Below is a small trained network, with its code and all its weights. Each question gives an input and a class and asks what happens when units are switched off, that is, made to give their printed mean instead of their output.

import numpy as np


def w(rows, s, z=0):
    codes = np.array(rows[::2]) - 128.0
    scale = np.full(codes.shape[1], s)
    scale[-1] = z or s
    return codes * scale


def norm(h):
    return h / np.sqrt((h * h).mean(-1, keepdims=True) + 1e-5)


def f(y):
    return np.maximum(y, 0)


def log_softmax(a):
    a = a - a.max(-1, keepdims=True)
    return a - np.log(np.exp(a).sum(-1, keepdims=True))


def net(x, mask):
    res = np.array(x, float).reshape(1, 3) / 4 @ E
    u = 0
    for l in range(2):
        y = f(norm(res) @ A[l][:, :-1].T + A[l][:, -1])
        res = res + np.where(mask[u : u + 8], y, B[l][:, -1]) @ B[l][:, :-1]
        u += 8
    return log_softmax(norm(res)[-1] @ U[:, :-1].T + U[:, -1])


A, B = {}, {}
E = w([
[96,101,84,146,211],'x0',
[116,84,162,38,88],'x1',
[71,255,159,32,81],'x2',
],0.0088)
A[0] = w([
[180,254,144,219,100,132],'0.n1',
[182,137,152,187,55,4],'0.n2',
[151,46,158,66,129,104],'0.n3',
[232,93,181,77,85,109],'0.n4',
[50,142,118,107,229,190],'0.n5',
[110,139,186,210,149,249],'0.n6',
[58,164,114,40,136,136],'0.n7',
[139,107,122,83,27,106],'0.n8',
],0.009,0.0039)
B[0] = w([
[49,198,9,139,190,240],'0.n1',
[40,180,164,71,209,158],'0.n2',
[122,215,62,205,138,188],'0.n3',
[98,144,170,234,78,197],'0.n4',
[49,192,125,157,116,236],'0.n5',
[181,121,49,34,91,216],'0.n6',
[175,46,127,85,227,255],'0.n7',
[64,90,185,178,106,200],'0.n8',
],0.011,0.0062)
A[1] = w([
[254,111,97,152,80,44],'1.n1',
[155,114,241,63,204,15],'1.n2',
[169,181,122,61,176,99],'1.n3',
[155,142,178,87,96,179],'1.n4',
[135,79,156,92,136,20],'1.n5',
[148,125,105,165,196,249],'1.n6',
[91,128,180,169,34,135],'1.n7',
[160,111,98,57,151,84],'1.n8',
],0.012,0.0016)
B[1] = w([
[242,10,85,199,63,166],'1.n1',
[194,123,226,20,180,198],'1.n2',
[175,67,111,183,82,212],'1.n3',
[170,99,43,139,244,151],'1.n4',
[117,167,148,114,138,147],'1.n5',
[103,199,144,36,70,253],'1.n6',
[59,113,192,231,131,207],'1.n7',
[149,120,168,233,137,171],'1.n8',
],0.011,0.0063)
U = w([
[135,115,251,17,223,186],'0',
[233,51,42,205,54,163],'1',
[59,111,220,242,109,198],'2',
[163,76,124,104,112,20],'3',
[72,227,26,103,169,220],'4',
[169,97,164,92,72,22],'5',
[171,93,149,121,149,3],'6',
],0.011,0.0049)

Each question gives the input, the list of numbers given to net, and the class t.
The units are the neurons (one row each of A and B). Each row of codes is followed by its name. A weight is (code - 128) times the scale printed after its matrix; where a second scale follows, it is the last column's (A, B and U).
mask holds one flag per neuron, layer by layer. A switched-off neuron (its flag False) gives its mean, the last column of its row in B, instead of its output. The means were averaged over made-up inputs and are rounded, as every weight is.
A unit's drop is (log p(t) with every unit on - log p(t) with that unit switched off) / (log p(t) with every unit on - log p(t) with every unit switched off).
unit that matters most: the unit with the biggest drop
top k neurons: the k neurons with the biggest drops, biggest first
k most important neurons of layer l: the k neurons of layer l with the biggest drops, biggest first
drop of u: that unit's drop, to one decimal
input [8,-2,-5], class 4: unit that matters most	0.n5
input [-6,6,4], class 2: 2 most important neurons of layer 0	0.n4; 0.n8
input [-8,3,7], class 2: top 2 neurons	1.n7; 0.n8
input [8,4,3], class 0: top 2 neurons	0.n7; 0.n1
input [-1,0,-2], class 1: 3 most important neurons of layer 0	0.n1; 0.n5; 0.n6
input [3,3,1], class 0: top 4 neurons	0.n7; 0.n1; 0.n6; 0.n4
input [-7,-2,-1], class 4: top 3 neurons	0.n1; 0.n2; 0.n6
input [6,4,3], class 0: 2 most important neurons of layer 0	0.n7; 0.n1
input [2,1,-4], class 1: top 2 neurons	0.n1; 1.n1
input [8,6,-3], class 4: drop of 0.n3	0.1
input [-2,2,4], class 0: drop of 0.n7	0.3
input [6,2,4], class 0: drop of 0.n7	1.0
